Each row is shifted at random along 8 fixed directions that mean nothing.
Known rows, with every way that one mark hangs from another:
Q[S U[A D]]: [-0.58  1.82  2.30 -2.08 -2.46 -1.06 -1.27 -0.47 -1.15 -0.76 -2.53 -0.18
  0.55 -2.25 -0.90 -1.42  1.22  2.75  1.07  4.81 -0.02 -0.08 -0.78  1.38
  0.03 -1.79 -0.59 -1.76 -2.18  1.37  1.41  0.66  4.15  0.42  0.69 -1.36
 -1.41 -0.70 -1.77  2.91  3.50]
A[T[S W Z[U]]]: [ 2.01  1.72 -1.08  0.33 -0.82 -0.75  0.16  0.56 -1.64  0.89 -2.28  0.18
 -0.06 -2.56  0.89 -0.07  0.49  3.68 -1.22 -1.18 -0.33 -0.49 -0.46  2.65
  0.71 -4.25 -1.42  0.78 -1.95 -0.38 -0.69  1.38  0.33  1.32  1.56 -1.05
 -0.50  0.01  0.54 -0.41  1.03]
G[S U V[A[T]]]: [-1.74 -0.13  1.99 -3.39 -1.05 -0.96  2.84  2.96  0.21 -2.08  1.27 -2.80
 -1.27 -1.75 -3.93 -0.13  1.21  1.35  4.18 -0.39  0.65 -2.34 -1.90  1.97
  0.95 -1.61  2.26 -3.21  0.99  0.54  0.48  2.34  1.05 -4.45  0.18  1.96
  0.99 -1.16  0.43  1.84  2.56]
Q[S T[D W Z]]: [-1.84  3.83 -0.66 -0.36  0.93 -0.24  0.19  1.47 -3.22  0.00 -2.32 -0.51
 -1.23  1.85  1.86  1.54  0.37  1.58  1.34 -0.21 -0.40  1.55  0.50  1.55
  1.15  0.16 -1.70  0.04 -1.74  0.77  4.47  2.88 -1.21 -1.86 -1.38  3.77
 -0.03 -2.39 -3.90  2.12  0.23]
U[D[A[V]] G[S[W] Z[Q]]]: [ 0.24 -1.99  3.17  0.44 -2.26 -0.39 -1.66  0.37 -0.66 -2.24 -2.51 -1.02
 -1.32 -2.57  0.52 -4.23  4.54  1.82  2.29  2.27  4.13 -3.36  1.06  0.80
  0.58 -0.14  0.75 -3.02  0.57  0.98 -0.35 -0.17  4.08 -0.34 -0.12  0.24
 -2.17 -4.37  1.12  0.77  1.10]
V[G[S U[A]]]: [ 1.13 -2.72  0.06  1.45 -1.77 -1.45  1.50  1.03 -1.67 -0.68  1.15 -0.97
  1.16 -1.00 -2.59 -4.12 -1.10 -1.27 -0.58 -0.61  0.80 -1.03 -1.05  0.17
 -1.59 -0.04 -1.82 -1.99 -0.11 -0.17  2.00  1.32 -3.09 -0.68 -1.54  1.56
 -0.79 -0.10 -1.38 -1.79 -0.26]
Q[S U[A D G[Z]]]: [ 1.72 -0.78  2.85  0.75 -1.77 -2.54  0.91 -0.11 -0.35 -0.22 -1.82  0.22
  0.29 -1.34 -2.59 -4.97  1.47 -0.86  1.27  3.51  1.60 -0.35 -0.92  0.58
 -1.81  0.85 -1.40 -2.44 -3.38  4.04  2.49  0.65  1.91  1.05  0.14  0.01
 -2.53  1.33 -3.29 -0.03  0.86]
T[D[A[V]] W Z[Q U]]: [-0.05  1.80 -1.13 -1.91 -2.83 -1.42 -1.32  1.31 -3.37  1.93 -3.05  1.01
 -5.65  0.98  2.23  1.64  2.53  3.19  0.91 -0.17 -2.26 -1.88  2.47  1.65
  1.01  1.67 -4.23 -1.11 -1.77  1.22  5.06  3.55  0.62  1.16 -2.32  2.90
 -2.69  0.95 -4.72 -2.62 -1.57]
V[A G[S Z[Q[T]]]]: [ 0.74 -1.53  0.40  0.50 -0.22 -4.29  4.18 -0.70  0.94  1.23  2.47 -0.54
 -0.24  0.13 -4.24 -5.42 -1.15 -1.84  1.39 -2.35 -0.63 -0.24 -1.87  1.03
 -0.60  2.21  0.27 -3.56  0.30  3.28  0.90  2.50 -2.50 -1.47  0.92  3.09
  0.73  3.43 -2.24 -4.46 -2.18]
Z[U[A[V] G]]: [ 0.94  0.75  1.46  0.77 -0.42  0.26  0.91 -1.53  1.43 -0.36 -1.44  0.20
 -2.62 -3.13 -2.74 -2.76  2.14  1.08  1.43  1.50 -0.64 -1.36 -1.16 -1.29
  0.76 -0.20 -0.64 -2.57 -0.99  2.82 -0.92  1.30  3.75  0.15  0.43 -2.02
 -3.73  2.26 -2.31 -0.79 -2.38]
A[T[D S[W] Z] V]: [ 0.48  0.34 -0.55  0.77 -3.27  1.91 -0.61  2.43 -5.29 -0.85  0.04 -0.66
 -0.65 -1.40  3.16  1.22  2.09  1.05 -1.95 -2.42  1.49 -0.61  0.96  0.65
  2.89  0.20 -2.76  2.45 -0.63 -0.76  3.09  2.07 -3.79  0.82 -2.99  0.91
 -1.03 -3.95 -2.28  1.22  2.13]
Q[S T[W] U[V] Z]: [-0.23  1.60  4.74 -0.37 -0.93 -2.43 -1.26  1.05  0.46 -1.65 -5.14  1.09
  0.06  1.73  1.18 -3.07 -1.24  0.66  3.96  3.46  2.69  1.74  2.40  0.18
 -0.82  3.01 -0.78 -1.11 -2.99  2.35  5.58  0.61  2.04 -1.15 -0.41  3.90
 -0.19 -0.89 -4.70  2.08  1.42]
Z[U[A D G[S] V]]: [ 2.48 -2.25  0.17  3.45 -1.30  1.46 -0.06 -0.45 -1.40 -1.23 -0.58 -0.35
 -1.42 -0.78 -2.85 -3.47  2.91 -0.43 -0.16  1.22  1.44 -1.09 -1.88 -0.48
 -0.52  0.16 -2.23 -1.85 -1.64  0.01  1.45  2.09  1.06  1.52 -1.00 -1.78
 -3.32  0.39  0.02  0.46 -0.26]
U[A[T] G]: [ 2.23 -3.65  2.16 -1.12 -4.18  1.24  0.01 -0.30 -1.65  0.32 -1.71  1.35
 -1.20 -0.59 -1.46 -1.25  1.72  0.43 -0.16  2.31  2.06 -1.30  1.21  0.10
 -1.70  0.16 -1.69 -1.71 -1.25 -1.11  1.85 -0.10  0.44  2.39 -3.90 -0.58
 -1.98  0.83 -1.99 -0.78  1.96]
Z[Q U[A D]]: [ 2.05 -0.43 -1.35  0.35 -0.16 -0.91 -0.74 -3.71  0.20  1.34 -2.85  0.92
 -2.40 -0.18 -2.47 -1.99  2.42  3.62  1.35  1.38 -1.38 -0.84 -0.68  0.81
 -0.81 -0.33 -0.97 -2.78 -1.51  0.69 -0.43  3.52  2.60  1.86  1.56 -1.66
 -1.37  2.25 -0.82 -1.98 -1.41]
A[T[D[U] W Z]]: [ 1.15 -0.81  0.56 -0.37 -2.94 -1.38 -0.24  1.60 -1.76  1.47 -2.49  1.13
 -1.09 -0.79  2.38 -0.68  1.33  1.42 -0.33 -0.32  0.68 -0.76  2.48  1.93
 -0.13 -0.31 -2.28 -0.29 -1.89 -0.20  2.63  0.64 -0.23  1.16 -1.88  1.43
 -0.48  0.54 -2.83 -2.13  0.95]
D[A U[G]]: [-2.61  3.71 -0.07  1.36 -0.95  2.39 -3.51  0.15 -2.42 -3.00 -0.58 -2.61
 -2.33 -1.19 -0.66  0.60  2.59  2.43  1.61  1.79  0.56 -0.51 -0.81 -0.92
  2.71 -0.54  0.77  0.15  1.69 -2.56  0.03 -1.82  1.84 -2.75 -1.19  0.14
 -2.67 -3.89  1.85  2.52  2.48]
Q[S[W] T U[V[A]] Z]: [-0.20  4.04  1.52 -0.21  0.52 -1.07 -0.42  0.72 -1.56 -1.34 -0.86 -0.38
 -0.51  4.62 -1.68  1.03 -0.70  0.71  3.50 -0.12  0.65  3.99 -0.34 -0.02
  0.81  4.25  1.81  1.82 -1.02  1.02  4.74  2.35 -0.94 -1.51 -1.09  4.80
  0.66  0.56 -2.16  3.72  4.40]
Q[T U[V]]: [-0.58  2.56  0.96  0.40  2.97  1.31 -0.08  0.32  0.78 -1.63 -1.08 -0.24
 -0.98  1.85 -0.78  0.05  0.43  1.99  3.18  0.90  0.88  2.16  0.09 -1.19
  1.30  2.64  1.09 -0.21 -0.48 -0.12  2.27  2.78 -0.23 -2.83 -0.59  3.72
  0.31 -0.71 -1.88  1.90 -0.82]
G[S[W] V Z[U]]: [-1.39  1.49  0.08  0.51  1.91  1.67  0.67  2.06 -2.44 -3.08 -1.11 -3.78
 -1.74  0.85 -3.57 -4.01 -1.79  0.69  1.54 -1.51 -0.61 -1.86 -1.21  0.39
 -2.07 -2.19 -0.44 -4.27 -0.18  0.22  2.37  1.51 -1.08 -3.55  0.86  3.18
 -2.08 -4.39  0.71 -0.12 -1.64]
T[S[W] Z[Q]]: [ 0.86  1.29 -2.40  1.73  0.89 -0.03  0.69  3.74 -3.41 -0.16  0.54 -0.92
 -1.74  1.44  2.75  2.60  1.53  0.18  0.11 -1.83  0.32  0.20  2.82  0.77
  1.74  3.07 -1.31  2.24 -1.64 -1.29  1.34  0.80  1.03  0.44 -1.01  1.43
 -0.47 -0.81  2.44  0.10 -1.19]
Z[Q[S] U[A D G]]: [ 0.61 -1.62  0.10  1.46 -1.34 -0.14 -0.60 -2.11 -1.79  0.30 -2.02  0.25
 -3.31  1.57 -2.22 -1.62  3.80 -0.52  3.65  1.10  1.60 -0.79 -0.14 -0.69
  0.92  5.09 -0.96 -2.09 -0.82  1.82  1.28  3.83  1.59  0.34 -1.22 -0.37
 -1.62  0.29 -3.00  0.13 -0.53]
Q[U[A[T]] Z]: [ 0.35  5.92 -0.27  0.15  2.37  0.36  1.93  0.24 -0.96 -1.04  0.65 -0.63
 -1.79  0.75 -4.89  1.54 -0.43  2.29  1.91  0.44 -1.23  1.72 -2.36 -0.96
  1.63  0.66  1.68 -0.01 -0.84  0.72  0.63  3.50 -0.45 -1.66  0.15  0.85
 -1.74  2.67 -2.61  1.52  0.23]
T[D[A[V]] S W Z[U]]: [ 1.20  2.10 -0.96  3.51 -1.03 -1.72 -1.01  3.49 -3.47  0.75 -1.36 -0.89
 -2.44 -1.88  4.03  0.41  3.57  1.36 -1.50 -2.36  0.74 -1.11  1.39  2.43
  3.98  1.39 -2.97  1.18 -2.20  1.76  2.75  2.87  0.50 -0.75  0.20  1.12
 -1.88 -2.14 -1.49 -0.18 -1.61]
D[A[T[S W] V[Z]] U[G]]: [-1.90 -0.16  2.91 -1.04 -4.87  1.30 -3.74 -0.42 -1.20 -1.21 -3.80 -0.45
 -3.24 -2.08  2.19 -1.21  3.95  3.45  2.46  2.00  3.21 -1.59  3.51  0.27
  2.20  1.04  0.33 -2.05  1.80 -1.56  2.22 -0.67  1.88 -1.24 -3.91  2.82
 -1.43 -3.36 -2.30 -0.67  2.57]
D[A[T] U[G[S Z]]]: [-1.54  3.37  0.38  0.11  0.11  1.22 -1.95 -1.45 -0.47 -1.59 -2.32 -2.18
 -2.33 -1.72 -2.59 -1.77  2.84  4.94  2.82  0.88  1.19 -0.40 -0.96  0.53
  1.25 -2.64  3.21 -2.81  2.23 -1.74 -1.63  0.58  1.26 -3.37 -0.12  1.87
 -1.32 -2.92  0.88  0.09  2.03]
V[A[T] G]: [ 2.39 -3.19 -0.42 -0.09 -2.15 -0.62  1.32  0.54 -0.30 -0.05  2.34  1.52
  1.33  0.78 -1.44 -0.12 -1.48  0.92 -0.86 -1.64  0.04  0.41  0.70  0.75
 -0.11  0.04 -0.27  1.48  0.89 -3.94  1.64 -1.57 -3.53  2.70 -2.13  0.82
  1.88  2.94  2.94 -2.06  4.01]
U[D[A] G]: [ 0.79 -0.33  0.68  0.73 -0.20 -0.73 -0.20 -1.23  1.09  0.33 -1.04  0.33
 -1.18 -1.74 -0.70 -1.69  3.85  1.91  1.10  2.20  1.81 -1.31 -0.07  0.31
  0.41 -0.49  0.61 -1.51 -0.14  0.91 -0.64  0.08  3.63  0.65 -0.24 -0.95
 -1.81  1.07  0.28 -0.16  0.36]
V[A[T[W]] G Z]: [-2.25 -0.41  1.15 -1.30 -5.02  0.07  0.23 -0.30 -2.47  0.29  2.20 -0.81
  0.95 -2.81 -0.93 -2.21 -1.57  0.29 -1.13 -0.84 -0.16 -1.49 -1.11  0.79
  1.61 -0.90 -1.40 -1.93  0.91 -0.41  1.98  0.55 -2.40 -1.21 -2.06  1.72
  0.37 -1.53 -2.43 -1.37  1.88]
Q[U[D G V]]: [-2.78  4.52 -0.44 -1.19  2.64  5.98 -2.82  0.29 -2.20 -3.51 -1.60 -2.01
 -1.81 -0.27 -0.96  2.70  3.01  5.58  1.82  3.36  1.44 -0.43 -1.17 -0.87
  2.27 -1.11  0.69 -1.75  0.94 -3.13  0.80  3.58  1.58 -3.46 -2.08  2.13
 -1.13 -6.32  0.52  5.11  0.72]
Q[S[W] Z[U[A[T] V[G]]]]: [-1.18  3.40 -0.43 -2.76 -2.36 -0.71  0.61 -2.33 -3.11  2.27 -1.69  0.08
 -3.51  3.52 -3.64  0.72 -0.20  0.65  2.28 -0.33 -2.19  1.91 -0.75 -0.45
 -0.72  2.95  0.04 -2.20 -0.06  2.12  3.78  5.02 -0.17 -0.04 -3.19  3.11
 -1.71  3.92 -6.92 -0.47  1.90]
A[T[D S W] V[Z[U]]]: [-1.02  0.83  1.33  0.29 -1.72  3.65 -1.28  2.24 -1.82 -2.99 -3.01  0.68
 -1.33 -3.44  3.44  0.58  1.08  4.61  0.06  0.50  2.05 -2.17  3.32  0.43
  2.90 -2.97 -2.29 -0.45 -0.37 -3.11  2.95  0.14 -0.27  0.45 -2.22  0.82
 -1.06 -4.95 -0.19  0.54 -0.04]
Q[S T[W] U]: [-2.02  4.36  2.54 -2.86 -0.79 -1.33 -1.28  0.67 -1.14 -1.70 -3.91  0.01
 -0.04 -0.31  0.38 -0.18 -1.76  2.99  2.77  3.38 -0.76  0.94 -0.38  1.46
  0.23 -2.10 -1.27  0.05 -2.12  1.54  3.23 -0.23  2.26 -1.01  1.11  1.58
 -0.83 -1.41 -2.57  3.56  2.88]
Z[U[D[A[T[S]]] V[G]]]: [-0.87  1.93 -1.51 -0.30 -0.08  2.07 -1.71 -2.56 -1.00  0.26 -2.19 -0.41
 -2.40 -0.85 -1.19 -0.39  2.59  5.05  1.23  1.02 -0.47 -0.47 -0.74 -0.20
  1.52 -1.15  0.21 -2.91  0.99 -1.99  0.38  4.14  1.73 -0.91 -0.87  0.66
 -0.97 -0.76 -1.00 -0.02 -0.01]
U[D G[S V[A[T] Z]]]: [ 4.00 -8.34  2.58  1.67 -2.43 -2.94  2.69  0.92  2.45  0.84 -0.24  1.53
  0.46  0.53 -1.51 -6.55  1.80 -2.72  1.14  0.64  4.67 -1.88  2.60  1.35
 -3.79  2.26 -1.21 -3.00 -1.98  1.59  3.68 -0.97 -0.11  3.04 -2.32  1.49
  0.18  3.73  0.02 -3.91  0.56]
Q[S[W] U[A D V[G Z]]]: [-0.82  4.45 -0.44  1.72  2.78  0.68  0.94 -1.04 -0.42 -0.64  1.06 -1.66
  0.00 -0.55 -2.82 -0.15  2.68  3.38  1.65  0.13 -0.30  2.60 -1.88  0.10
  3.03  1.14  2.10 -0.52  0.09  1.25  0.16  4.26  2.18 -2.38  0.27  1.61
 -0.91  0.97 -0.90  2.08  1.29]
Z[Q U[A[T[D S W] V]]]: [ 2.36 -1.46  0.05  3.15 -1.73 -0.35 -0.41 -0.79 -1.69 -0.62 -1.78  0.81
 -2.16 -0.86 -0.71 -2.44  1.48  0.71  0.74 -0.88  0.31 -1.11  0.17  0.03
  1.42  1.83 -3.30  0.09 -1.96  0.95  1.49  2.04 -0.64  1.67  0.77 -1.90
 -2.20  0.22 -1.55 -1.60 -1.44]
T[S Z[Q]]: [ 0.43  1.61 -2.61  0.52  1.55 -0.41  0.97  0.97 -1.62  1.16 -1.55 -0.45
 -1.71  0.04  1.46 -0.31  0.83  2.00 -0.17  0.03 -0.34 -0.16  1.97  1.13
 -0.46  0.51 -2.18 -1.68 -2.51  0.15  1.51  2.71  0.42 -0.24 -0.23  1.98
 -0.33 -0.86 -0.77 -2.11 -4.09]

Rows:
[-0.21 -1.43  1.91 -2.29 -3.00  2.23 -0.79 -0.37 -0.95 -0.50 -0.55  0.04
 -1.70 -0.74  0.29  1.70  3.11  1.95  0.60  1.50  1.06 -0.73  1.60 -0.17
  1.65  1.15  1.04 -1.81  1.29 -1.36  0.96  2.02  1.12  0.17 -3.53  1.01
 -0.22 -1.18 -1.94  0.78  1.51] => U[A[V[Z]]]
[-1.07  1.63 -0.86 -0.64  1.71  0.53 -0.67 -1.12 -0.43 -0.47 -1.68  0.14
 -2.11  1.46 -0.98 -0.36  0.54  2.51  2.51  1.49 -0.29 -0.19  0.74 -0.31
 -0.02  2.07 -0.91 -1.74 -0.62  0.20  1.48  2.79  0.24 -0.96  0.06  1.77
 -0.29 -0.90 -1.79 -0.60 -2.16] => Z[Q[U[D]]]
[ 0.85  2.31  0.30  0.28  1.51 -1.47  0.17  0.24  0.67 -1.50 -1.81  0.32
 -0.69 -1.30  0.27 -0.33  1.47  3.90  2.81  2.49 -0.06 -0.03  0.15  0.81
  1.51 -0.74 -0.75  0.65 -2.45  0.52  0.07  0.31  4.88  0.61  2.82 -1.14
 -1.17  1.15  2.15  1.29 -0.33] => Z[Q[T[S[W]] U[D V]]]
[ 0.57 -0.77 -0.59 -0.10 -2.20  1.19  0.01 -0.53 -2.15 -0.33  0.89  0.26
 -1.72  0.71 -0.31  2.69  3.98  1.52  2.47 -2.52  2.37  0.19 -0.22 -0.20
  3.75  2.24  1.15  2.24  2.08 -0.52  1.34  3.13 -4.60  0.71 -3.49  2.02
  0.85 -0.02 -2.06  0.34  3.67] => A[T[D[U[G]]] V[Z[Q[S]]]]
[-0.95  5.83  1.15 -0.54  0.22 -3.35  2.20  2.27 -1.04 -1.26 -1.77  1.04
 -1.94  0.92 -0.49  1.73 -1.35  1.33  3.22  2.06 -1.63  1.19  0.12  0.69
  1.31 -1.29 -1.15  1.35 -2.71  1.54  4.55 -1.22  2.76  0.71  0.52  0.49
 -2.51  3.93 -2.06  1.93  1.56] => Q[S T[D[A] W] Z]
[ 0.02  0.51 -0.85  0.54  0.13 -0.63 -0.78 -1.33 -1.66  1.47 -1.38 -0.39
 -1.13  2.47 -0.26 -0.44  1.52  0.22  0.87 -0.97  0.85  1.38 -0.60  0.60
 -0.11  2.13 -0.22 -0.73 -0.32  1.26  2.96  3.39 -3.04 -1.75 -1.96  3.83
  0.50 -0.54 -4.26 -0.10 -0.08] => Q[T[D[U[G]]]]
[ 0.79 -2.14  1.01 -0.85 -5.01 -1.50  0.40  1.28 -1.95  0.06 -0.09  0.93
 -0.17 -1.90  0.14 -1.11  0.73  0.35  0.91  1.03  0.93 -1.61  0.42  0.64
  0.61 -0.98 -2.03  0.21 -1.04 -0.87  1.92 -0.99  0.30  2.19 -1.67 -1.13
 -1.08  1.98 -0.63 -1.10  3.01] => A[T[D[U[V[G[S] Z[Q]]]]]]
[-3.59  6.97  1.36 -1.27  0.55 -1.52  1.44  1.28 -1.46 -0.98 -2.51  0.27
 -2.93  1.55 -0.34  0.13 -1.94  1.39  3.70  2.38 -1.97  1.62  1.89 -0.92
  0.37  0.84 -0.68 -1.36 -2.19  1.78  5.53 -0.33  3.50 -1.60 -1.11  2.76
 -3.02  1.57 -4.55  1.21 -0.48] => Q[S[W] T[D[A]] Z]
[-1.16  1.47  1.74 -1.19 -2.79  0.62 -1.94  0.03 -0.54 -2.29 -1.85 -0.87
 -3.81 -1.47 -0.64 -0.70  3.24  2.52  2.68  2.81  0.23 -1.62  1.00 -0.95
  0.97 -0.37  0.37 -1.58  1.28 -0.93  1.54 -2.11  2.56 -0.17 -2.42  1.43
 -3.37 -0.35 -0.31 -0.61  1.72] => D[A[V] U[G[Z]]]
[-0.01 -0.88  1.11  2.89 -2.59 -1.41  1.52  1.27 -0.51 -0.72  1.67  0.77
 -0.62 -1.08 -1.00 -2.38 -0.59 -1.64  1.48 -1.67  0.26 -0.76  0.22  0.39
  2.01  1.97 -1.78  0.38 -1.88  1.01  2.62 -0.78 -1.00  0.73  0.64 -0.23
 -0.39  0.98  0.24 -1.75  0.21] => V[A[T[D W]] Z[Q[S] U]]
[-1.29 -2.39  2.27 -0.94 -3.61 -0.23 -0.88 -0.47  0.02  0.41  0.06 -0.64
  0.63 -1.95 -0.67 -3.16  0.21  1.88  1.57 -1.77  2.66 -1.37  0.83  1.46
  2.22  1.13  2.63 -3.71  2.86 -1.27 -0.28  2.51 -0.65 -2.87 -1.47  3.35
  2.99 -2.91 -0.43 -1.04  2.36] => V[A[T[W]] G[S] Z[U]]
[ 0.39  1.96  1.23 -1.13  0.96 -1.49 -0.42  0.55  1.18 -1.53 -2.34  0.45
 -0.52 -1.69  0.93  0.10  0.94  4.68  3.63  2.76  0.33 -0.29  1.27  0.56
  1.97 -0.28  0.17  0.28 -1.46 -0.22 -0.61 -0.29  5.76 -0.24  2.28 -0.45
 -0.41  0.59  2.50  1.28  0.15] => Z[Q[T[S[W]] U[V[G]]]]
[ 1.02 -0.36 -0.23  0.08 -0.73 -1.67  0.62  1.59 -2.40 -1.77 -1.99 -0.65
 -1.87  0.25 -1.42 -1.50  1.45  1.67  2.10  1.13  0.29 -2.48 -0.38  1.42
 -2.09 -1.80 -1.68 -2.29 -2.18 -0.60  3.57  1.55 -1.29  0.21 -0.06  3.12
 -1.41 -1.88 -0.15 -1.56 -1.11] => G[U[D[A]] Z[Q[T[S W]]]]
[ 2.53 -2.00  2.02  0.28 -0.93 -1.13  0.75 -2.12  1.30  0.64 -1.59  0.80
  0.39 -2.98 -0.55 -2.10  3.84  3.91  1.11 -0.29  2.13 -0.16  0.60  1.12
  2.31  0.01  2.04 -1.82  0.64  0.88 -1.79  3.12  0.81 -0.10  0.15 -0.33
  0.79  0.28 -1.79 -1.29  1.16] => U[A[T[D] V[G[Z[Q[S]]]]]]
[ 1.74 -2.86  1.14  1.91 -1.15  0.67  0.82  0.58  1.23 -1.93  0.00  0.99
 -0.58 -1.10 -0.14 -2.90  0.94 -0.50  0.63  0.16  1.77 -1.25  1.38 -1.32
 -0.35  0.24 -1.24 -0.30 -0.25  0.10  2.16 -0.90 -1.07  2.74 -1.72  0.44
 -1.59  0.91  0.28 -1.58 -0.71] => A[V[Z[U[D G[S]]]]]
[ 1.23 -2.51  2.63 -0.77 -3.64 -1.93 -0.82 -2.35  2.05  1.35 -2.45  2.07
 -0.92 -1.36  0.71 -4.00  0.82  1.90  0.68  0.38  0.95 -0.24  2.53  0.11
 -0.83  0.46 -0.21 -1.33  0.30  1.14  1.55 -0.63 -0.34  1.75 -0.82  0.78
 -0.51  1.84 -3.22 -3.81  1.15] => D[A[T V]]
[-0.77  1.08 -0.31 -0.61  0.35 -0.15  1.78  0.39 -0.20 -0.39  2.38 -2.08
 -0.58 -0.77 -2.16  1.00  1.04  1.93  1.93 -2.14 -0.25 -0.51 -1.32  1.40
  2.67 -0.26  1.60 -0.16  0.40  0.51 -0.23  1.33  0.43 -2.25  1.14  0.56
  1.08  0.30  1.87  0.42  1.63] => G[V[A[T[S[W]]] Z[Q]]]
[ 2.94 -1.01 -2.08  1.90 -0.11 -2.02 -0.73 -2.33 -0.34  2.21 -1.50 -0.19
 -0.14 -0.90 -0.08 -3.44  2.73  2.18 -0.15 -0.78 -0.01 -0.32 -1.17  0.91
 -0.45  0.40 -1.26 -1.37 -1.83  1.89 -0.65  4.18  0.37  0.85  1.51  0.13
 -0.28  0.56 -1.08 -2.16 -1.51] => T[Z[Q U[D V[G]]]]
[ 0.92  2.05 -0.21  0.29 -1.07 -0.87 -0.74  4.68 -2.30  0.36 -2.31 -0.30
 -2.03 -3.02  4.60  2.75  3.86  3.64 -0.86  0.49  0.38 -2.01  2.13  3.53
  3.48 -1.38 -2.25 -0.14 -2.97 -0.46  1.48  1.88  5.41 -0.13  0.33  0.04
 -0.93 -1.79  1.78  1.43 -0.54] => T[D S W Z[U[V[A]]]]
[ 2.80 -3.68  0.08  0.86 -0.94 -1.23  2.01  3.69 -0.56 -2.12  3.67 -0.12
  1.05  1.04 -1.98  0.93  0.17 -0.82  0.77 -2.01  1.09 -0.95  0.11  0.44
  0.31  1.38  1.51  1.28  1.10 -3.95  1.42 -1.37 -3.34  0.86 -1.94  2.76
  2.00  0.95  5.24 -0.96  3.16] => V[A G[U Z]]
[ 0.38  2.35 -0.60  2.06  0.14  0.46 -0.85  1.22 -0.90 -2.71  0.31 -1.27
 -2.47 -0.09 -2.16  0.39  2.03  1.68  1.82  1.15 -0.24 -0.33 -0.52 -0.73
  0.88 -1.16  0.86  0.99  0.56 -2.66  0.48 -3.31  1.21  0.21 -0.74  0.26
 -3.06  0.96  3.99 -0.10  2.02] => D[A U[G[Z]]]
[ 0.01  2.53 -2.46 -1.82 -1.11  0.39 -0.75  2.88 -3.95  1.46 -0.67 -0.53
 -3.20  0.33  3.19  5.05  4.11  4.11 -0.51 -0.30  0.02 -0.47  2.29  2.02
  2.87  0.50 -0.47  0.19 -0.38 -1.82  3.02  3.65  0.13 -0.13 -3.29  3.02
 -0.06 -1.44 -0.63  0.63  0.79] => T[D[A[V]] S Z]
[ 0.85 -2.64  1.20 -0.92 -4.01  1.17 -0.35 -0.92 -0.81 -0.87 -0.06  0.98
  0.11 -2.21  0.36 -0.79  1.60  2.12  1.24 -0.64  2.06 -1.41  0.66 -1.09
  2.37 -0.21  0.34  0.37  2.03 -1.70  0.63  1.07 -2.21  1.99 -2.95  0.34
  0.26 -0.09 -1.46 -0.57  3.24] => A[T V[G Z[U[D]]]]
[ 2.31 -1.87  1.75 -3.13 -2.61 -2.67  2.35 -0.40  1.52  1.18 -1.82  1.47
 -0.55 -3.25  0.02 -1.49  1.84  3.68  1.52 -0.79  0.78 -1.44  1.73  1.27
  0.17 -1.75  1.03 -1.41  0.64  1.14 -0.34  1.48  0.68  1.88 -1.11  1.74
  0.22  3.48 -2.02 -3.59  1.22] => A[T[S[W]] V[G[U Z]]]
